Here is a tiny trained network, its code and every weight. The questions are about switching its units off for an input and a target symbol, where a switched-off unit gives its printed mean instead of its output.

import numpy as np


def w(rows, s, z=0):
    codes = np.array(rows[::2]) - 128.0
    scale = np.full(codes.shape[1], s)
    scale[-1] = z or s
    return codes * scale


def f(y):
    return y / 2 * (1 + np.tanh(0.7978845608 * (y + 0.044715 * y**3)))


def softmax(a):
    e = np.exp(a - a.max(-1, keepdims=True))
    return e / e.sum(-1, keepdims=True)


def log_softmax(a):
    a = a - a.max(-1, keepdims=True)
    return a - np.log(np.exp(a).sum(-1, keepdims=True))


def net(x, mask):
    ids = ['ΔΘΛΞΣΨβημφ'.index(c) for c in x.split()]
    T = len(ids)
    res = E[ids] + P[:T]
    u = 0
    for l in range(3):
        r = res
        for j in range(2):
            rows = slice(2 * j, 2 * j + 2)
            q, k, v = (r @ M[l][rows].T for M in (Q, K, V))
            z = softmax(np.where(np.tri(T) > 0, q @ k.T / 2**0.5, -1e9)) @ v
            o = O[l][rows]
            res = res + np.where(mask[u + j], z, o[:, -1]) @ o[:, :-1]
        u += 2
        y = f(res @ A[l][:, :-1].T + A[l][:, -1])
        res = res + np.where(mask[u : u + 4], y, B[l][:, -1]) @ B[l][:, :-1]
        u += 4
    return log_softmax(res[-1] @ U[:, :-1].T + U[:, -1])


Q, K, V, O, A, B = {}, {}, {}, {}, {}, {}
E = w([
[145,62,142],'Δ',
[128,42,74],'Θ',
[153,68,162],'Λ',
[127,127,118],'Ξ',
[109,141,111],'Σ',
[248,217,185],'Ψ',
[118,116,144],'β',
[125,127,92],'η',
[244,25,143],'μ',
[192,26,177],'φ',
],0.018)
P = w([
[127,67,249],'0',
[99,88,132],'1',
[118,102,114],'2',
[104,114,116],'3',
[126,123,92],'4',
[142,124,76],'5',
[123,125,103],'6',
[171,114,66],'7',
[157,100,98],'8',
[179,113,53],'9',
[178,131,43],'10',
[200,83,73],'11',
[202,123,92],'12',
],0.012)
Q[0] = w([
[135,131,222],'0.h1',
[139,144,255],'0.h1',
[102,44,100],'0.h2',
[165,56,159],'0.h2',
],0.0096)
K[0] = w([
[163,254,148],'0.h1',
[130,244,72],'0.h1',
[219,117,58],'0.h2',
[131,107,170],'0.h2',
],0.0089)
V[0] = w([
[98,121,181],'0.h1',
[119,255,145],'0.h1',
[54,193,101],'0.h2',
[228,202,136],'0.h2',
],0.013)
O[0] = w([
[123,254,162,134],'0.h1',
[153,161,28,2],'0.h1',
[184,135,11,9],'0.h2',
[186,105,121,121],'0.h2',
],0.0078,0.019)
A[0] = w([
[175,223,158,61],'0.n1',
[226,232,9,142],'0.n2',
[121,192,37,2],'0.n3',
[151,137,179,25],'0.n4',
],0.011,0.0028)
B[0] = w([
[249,47,48,131],'0.n1',
[144,245,173,138],'0.n2',
[152,34,94,129],'0.n3',
[93,131,2,246],'0.n4',
],0.0076,0.012)
Q[1] = w([
[88,136,228],'1.h1',
[205,124,254],'1.h1',
[188,90,77],'1.h2',
[8,136,173],'1.h2',
],0.0067)
K[1] = w([
[202,173,245],'1.h1',
[203,220,157],'1.h1',
[160,144,153],'1.h2',
[154,188,11],'1.h2',
],0.011)
V[1] = w([
[28,180,147],'1.h1',
[199,147,192],'1.h1',
[44,194,155],'1.h2',
[121,175,1],'1.h2',
],0.0077)
O[1] = w([
[220,255,192,118],'1.h1',
[14,139,153,196],'1.h1',
[79,151,192,146],'1.h2',
[168,181,117,2],'1.h2',
],0.01,0.016)
A[1] = w([
[158,2,141,219],'1.n1',
[240,185,140,4],'1.n2',
[51,141,242,214],'1.n3',
[67,245,17,9],'1.n4',
],0.0079,0.0035)
B[1] = w([
[141,211,105,198],'1.n1',
[255,45,143,127],'1.n2',
[162,219,102,254],'1.n3',
[138,140,85,128],'1.n4',
],0.0093,0.038)
Q[2] = w([
[154,86,82],'2.h1',
[169,85,146],'2.h1',
[94,120,7],'2.h2',
[129,153,192],'2.h2',
],0.02)
K[2] = w([
[165,60,177],'2.h1',
[190,112,89],'2.h1',
[127,250,43],'2.h2',
[149,68,142],'2.h2',
],0.013)
V[2] = w([
[206,39,98],'2.h1',
[103,104,158],'2.h1',
[247,114,118],'2.h2',
[220,159,79],'2.h2',
],0.012)
O[2] = w([
[9,186,155,2],'2.h1',
[170,115,16,126],'2.h1',
[195,167,41,115],'2.h2',
[248,253,230,138],'2.h2',
],0.0049,0.066)
A[2] = w([
[169,129,88,170],'2.n1',
[2,38,105,132],'2.n2',
[203,95,177,96],'2.n3',
[55,147,148,3],'2.n4',
],0.0087,0.0074)
B[2] = w([
[9,168,171,187],'2.n1',
[168,136,222,145],'2.n2',
[101,195,68,252],'2.n3',
[254,23,81,126],'2.n4',
],0.0092,0.019)
U = w([
[218,134,91,238],'Δ',
[143,116,135,92],'Θ',
[180,114,79,49],'Λ',
[51,150,195,112],'Ξ',
[70,151,174,77],'Σ',
[14,201,82,89],'Ψ',
[102,138,154,82],'β',
[104,186,241,219],'η',
[219,67,214,28],'μ',
[255,85,25,1],'φ',
],0.006,0.0062)

Each question gives the input, a string of symbols that net reads in full, and the target symbol t.
The units are the heads (2 rows each of Q, K, V and O) and the neurons (one row each of A and B). Each row of codes is followed by its name. A weight is (code - 128) times the scale printed after its matrix; where a second scale follows, it is the last column's (O, A, B and U).
mask holds one flag per unit, layer by layer, with each layer's heads first. A switched-off unit (its flag False) gives its mean, the last column of its rows in O or B, instead of its output. The means were averaged over made-up inputs and are rounded, as every weight is.
A unit's drop is (log p(t) with every unit on - log p(t) with that unit switched off) / (log p(t) with every unit on - log p(t) with every unit switched off).
most important unit: the unit with the biggest drop
k most important neurons: the k neurons with the biggest drops, biggest first
k most important neurons of layer l: the k neurons of layer l with the biggest drops, biggest first
which heads matter: for each layer, one digit per head in row order, 1 if its drop is at least 0.15 and else 0, layers parted by /
drop when u is switched off: that unit's drop, to one decimal
input Ψ φ Δ, target Ψ: which heads matter -> 11 / 11 / 11
input μ φ Ψ φ β φ β η, target μ: 3 most important neurons -> [1.n3, 0.n4, 0.n1]
input Ψ Σ Θ φ Δ Ξ η Ξ Ξ, target Ψ: 3 most important neurons -> [1.n1, 0.n1, 0.n4]
input μ φ φ β μ Ψ μ Θ, target μ: most important unit -> 1.h1
input φ Ψ Λ, target φ: which heads matter -> 11 / 01 / 10
input μ Ψ Δ Σ μ β Λ μ, target μ: 3 most important neurons -> [1.n3, 0.n1, 0.n4]
input Ψ φ η Δ η β μ μ μ β φ Θ β, target Ψ: 4 most important neurons -> [0.n1, 1.n1, 1.n3, 2.n1]
input μ Ψ φ, target μ: which heads matter -> 11 / 11 / 01
input μ Ξ μ Ψ Θ Σ μ, target μ: 4 most important neurons -> [1.n3, 0.n1, 2.n2, 0.n4]
input μ μ Θ Δ β φ Θ Θ Ψ, target μ: 3 most important neurons -> [1.n3, 0.n1, 2.n2]
input Ψ μ Ξ Ξ Ξ Λ Δ Λ β μ Ξ Θ, target Ψ: 3 most important neurons -> [1.n1, 0.n1, 1.n3]
input Ψ Δ Ξ Θ Δ φ Λ φ, target Ψ: 3 most important neurons -> [0.n1, 1.n1, 1.n3]
input μ Ψ Ξ β Θ η φ Δ η Λ Λ, target μ: 2 most important neurons of layer 0 -> [0.n4, 0.n1]
input μ Λ η η Ψ, target μ: 3 most important neurons -> [1.n3, 0.n1, 1.n1]
input η μ μ Δ φ Ξ η Λ μ μ η μ Θ, target η: 2 most important neurons -> [1.n1, 0.n4]
input Ψ μ Θ Λ, target Ψ: most important unit -> 1.h2
input μ Λ Θ Ψ Θ μ Ψ φ Ψ Σ φ, target μ: which heads matter -> 00 / 11 / 01
input η β Ξ φ Ψ β β η Ξ φ μ, target η: which heads matter -> 11 / 11 / 11
input μ φ Ξ Ψ Δ μ Θ Λ Θ η Λ, target μ: 2 most important neurons -> [1.n3, 0.n1]
input μ Δ Σ Ψ η φ φ Θ Δ, target μ: 4 most important neurons -> [1.n3, 0.n1, 2.n2, 1.n1]
input Ψ Ξ Θ Ξ Ξ Ξ η, target Ψ: most important neuron of layer 0 -> [0.n1]
input φ Ψ η, target φ: 3 most important neurons -> [0.n1, 1.n3, 0.n4]
input μ φ η μ Θ Ψ β, target μ: 3 most important neurons -> [1.n3, 0.n4, 0.n1]
input μ Ψ Ψ Δ φ μ Σ Ψ Θ, target μ: 3 most important neurons of layer 2 -> [2.n2, 2.n3, 2.n1]
input η Ψ μ Θ μ β φ β β μ μ, target η: 2 most important neurons of layer 0 -> [0.n1, 0.n2]
input Ψ Ψ Λ Ψ Θ φ Λ Ξ Θ, target Ψ: 2 most important neurons of layer 2 -> [2.n1, 2.n2]
input Ψ μ μ φ, target Ψ: drop when 1.h2 is switched off -> 4.5
input Ψ φ μ β μ Θ Ξ μ μ Δ Ξ β, target Ψ: drop when 1.n1 is switched off -> 1.5
